Below is a small trained network, with its code and all its weights. Each question gives an input and a class and asks what happens when units are switched off, that is, made to give their printed mean instead of their output.

import numpy as np


def w(rows, s, z=0):
    codes = np.array(rows[::2]) - 128.0
    scale = np.full(codes.shape[1], s)
    scale[-1] = z or s
    return codes * scale


def norm(h):
    return h / np.sqrt((h * h).mean(-1, keepdims=True) + 1e-5)


def f(y):
    return y / 2 * (1 + np.tanh(0.7978845608 * (y + 0.044715 * y**3)))


def log_softmax(a):
    a = a - a.max(-1, keepdims=True)
    return a - np.log(np.exp(a).sum(-1, keepdims=True))


def net(x, mask):
    res = np.array(x, float).reshape(1, 5) / 4 @ E
    u = 0
    for l in range(4):
        y = f(norm(res) @ A[l][:, :-1].T + A[l][:, -1])
        res = res + np.where(mask[u : u + 7], y, B[l][:, -1]) @ B[l][:, :-1]
        u += 7
    return log_softmax(norm(res)[-1] @ U[:, :-1].T + U[:, -1])


A, B = {}, {}
E = w([
[103,97,253,180,185,76,45,154,187,82],'x0',
[131,126,131,126,124,128,130,126,130,128],'x1',
[128,157,128,115,137,66,101,109,139,223],'x2',
[187,151,112,174,177,67,227,172,145,127],'x3',
[188,250,173,241,95,192,105,64,94,144],'x4',
],0.0037)
A[0] = w([
[140,100,118,123,113,192,149,130,116,7,36],'L0N0',
[99,89,112,80,165,214,41,79,89,150,51],'L0N1',
[81,45,149,177,199,153,208,40,56,169,2],'L0N2',
[106,121,106,131,97,34,70,97,86,250,54],'L0N3',
[185,110,128,80,150,162,118,85,159,132,59],'L0N4',
[89,145,31,112,121,215,154,141,115,197,43],'L0N5',
[107,101,102,156,109,173,147,127,86,3,28],'L0N6',
],0.0059,0.0034)
B[0] = w([
[162,162,152,96,208,208,140,166,183,168,183],'L0N0',
[112,180,95,158,11,55,107,210,184,121,221],'L0N1',
[128,222,59,135,215,102,116,192,88,77,84],'L0N2',
[149,159,163,99,214,255,166,171,205,145,215],'L0N3',
[125,142,116,126,122,123,155,126,119,134,102],'L0N4',
[208,115,182,69,146,62,120,49,99,74,254],'L0N5',
[149,166,162,102,210,197,155,165,197,154,177],'L0N6',
],0.0074,0.0028)
A[1] = w([
[176,161,95,193,179,42,242,186,129,102,3],'L1N0',
[72,98,107,123,132,165,72,103,52,42,30],'L1N1',
[96,143,150,163,193,87,72,131,101,93,32],'L1N2',
[106,115,90,135,125,169,112,132,79,5,56],'L1N3',
[71,93,76,165,133,244,165,169,70,17,42],'L1N4',
[14,125,2,249,158,209,137,138,31,165,64],'L1N5',
[17,107,32,189,167,183,117,151,60,129,48],'L1N6',
],0.0058,0.0025)
B[1] = w([
[101,160,128,102,1,143,75,163,195,133,251],'L1N0',
[142,163,131,140,116,117,124,146,160,169,83],'L1N1',
[197,141,123,61,136,114,136,75,81,103,110],'L1N2',
[126,140,126,100,154,138,112,120,156,179,92],'L1N3',
[155,153,115,103,163,158,144,165,141,139,111],'L1N4',
[113,129,133,116,141,132,78,87,86,137,86],'L1N5',
[121,113,120,114,113,99,129,97,133,156,66],'L1N6',
],0.0089,0.002)
A[2] = w([
[143,138,49,100,121,130,168,101,68,141,4],'L2N0',
[117,176,107,110,190,110,120,139,152,251,21],'L2N1',
[129,130,117,153,153,97,145,122,139,161,55],'L2N2',
[111,100,191,166,170,85,88,134,123,86,49],'L2N3',
[94,148,80,155,124,108,134,163,110,125,51],'L2N4',
[137,162,111,215,137,146,127,107,71,138,70],'L2N5',
[83,64,67,96,163,91,148,160,105,135,34],'L2N6',
],0.012,0.0012)
B[2] = w([
[212,130,148,61,149,63,83,103,112,98,208],'L2N0',
[151,122,138,108,178,178,141,196,162,78,202],'L2N1',
[132,155,135,117,40,243,146,97,111,76,111],'L2N2',
[209,143,88,50,120,99,157,83,88,126,216],'L2N3',
[144,134,161,140,101,106,117,118,141,121,119],'L2N4',
[10,35,110,171,153,123,174,126,123,136,185],'L2N5',
[63,131,149,254,130,175,152,88,105,147,253],'L2N6',
],0.0088,0.0044)
A[3] = w([
[95,167,85,177,123,170,121,163,105,146,110],'L3N0',
[149,156,111,138,159,83,74,166,86,108,50],'L3N1',
[100,168,80,138,150,85,53,161,64,154,39],'L3N2',
[129,147,75,149,97,73,119,132,63,137,4],'L3N3',
[140,139,109,152,152,104,92,187,79,154,11],'L3N4',
[61,165,90,82,63,163,2,145,107,152,32],'L3N5',
[99,161,79,133,36,94,64,182,148,140,29],'L3N6',
],0.0086,0.0013)
B[3] = w([
[127,72,128,80,143,87,150,109,131,111,172],'L3N0',
[159,97,97,112,119,120,216,103,131,104,123],'L3N1',
[119,132,155,106,135,138,136,131,159,104,109],'L3N2',
[140,122,173,112,156,171,121,134,178,108,163],'L3N3',
[177,34,200,131,95,138,254,99,218,82,90],'L3N4',
[152,146,124,156,85,96,173,184,178,134,203],'L3N5',
[127,150,108,132,69,86,100,160,124,134,255],'L3N6',
],0.0098,0.0038)
U = w([
[229,130,128,32,144,64,106,36,61,99,251],'0',
[138,148,155,97,228,236,150,209,188,120,128],'1',
[107,160,115,152,2,60,102,189,169,141,81],'2',
[7,61,128,221,146,133,147,69,74,144,62],'3',
],0.0071,0.00026)

Each question gives the input, the list of numbers given to net, and the class t.
The units are the neurons (one row each of A and B). Each row of codes is followed by its name. A weight is (code - 128) times the scale printed after its matrix; where a second scale follows, it is the last column's (A, B and U).
mask holds one flag per neuron, layer by layer. A switched-off neuron (its flag False) gives its mean, the last column of its row in B, instead of its output. The means were averaged over made-up inputs and are rounded, as every weight is.
A unit's drop is (log p(t) with every unit on - log p(t) with that unit switched off) / (log p(t) with every unit on - log p(t) with every unit switched off).
The circuit of an input: a set's keep is (log p(t) with only the set's units on - log p(t) with every unit switched off) / (log p(t) with every unit on - log p(t) with every unit switched off). Starting from the 12 units with the biggest drops (on a tie, the unit counted first), units are removed one at a time, each time the one whose removal leaves the highest keep (on an exact tie, the one counted first), for as long as the keep stays at least 0.8.
units of the circuit, in order: the units of the circuit, biggest drop first
most important unit: the unit with the biggest drop
top k neurons: the k neurons with the biggest drops, biggest first
top k neurons in layer l: the k neurons of layer l with the biggest drops, biggest first
drop of u: that unit's drop, to one decimal
input [6,5,0,-3,-3], class 0: units of the circuit, in order : L2N3
input [-6,-2,7,-6,-7], class 1: top 2 neurons : L0N3, L1N0
input [3,3,1,5,-6], class 3: top 3 neurons : L2N6, L0N1, L0N6
input [-6,8,7,-5,-2], class 1: top 2 neurons : L0N3, L2N1
input [6,-3,8,0,6], class 1: top 2 neurons : L0N3, L0N5
input [-3,4,7,6,4], class 1: top 2 neurons : L0N3, L2N1
input [4,-7,-5,-6,-4], class 2: top 2 neurons in layer 0 : L0N1, L0N5
input [7,-5,8,0,-2], class 1: top 4 neurons : L0N3, L2N1, L0N5, L2N0
input [7,-7,-5,-7,-7], class 0: top 4 neurons : L2N3, L1N0, L1N2, L0N3
input [-1,8,-2,5,6], class 3: top 2 neurons : L2N5, L0N1
input [5,6,0,4,-6], class 3: top 4 neurons : L2N6, L0N5, L2N0, L0N1
input [-2,-1,7,-7,5], class 1: top 2 neurons : L0N3, L2N1
input [6,2,-3,-2,-8], class 3: top 3 neurons : L2N6, L0N5, L2N0
input [-3,2,-2,5,-6], class 3: top 2 neurons in layer 1 : L1N2, L1N1
input [-8,3,-5,-5,8], class 0: most important unit : L2N0
input [7,2,-6,-3,6], class 0: top 2 neurons : L2N3, L0N3
input [-5,-4,-7,8,-5], class 2: top 2 neurons in layer 0 : L0N3, L0N2
input [-4,-8,7,-6,7], class 1: top 2 neurons in layer 0 : L0N3, L0N1
input [4,2,7,-4,-3], class 1: drop of L0N3 : 1.5
input [-7,5,5,-1,-8], class 3: drop of L0N0 : 0.1
input [2,4,1,-6,-8], class 3: units of the circuit, in order : L2N6
input [6,-7,-2,3,1], class 0: drop of L1N1 : 0.0
input [1,7,3,-1,3], class 1: top 2 neurons in layer 2 : L2N1, L2N6
input [2,5,-1,5,6], class 3: top 2 neurons in layer 0 : L0N1, L0N6
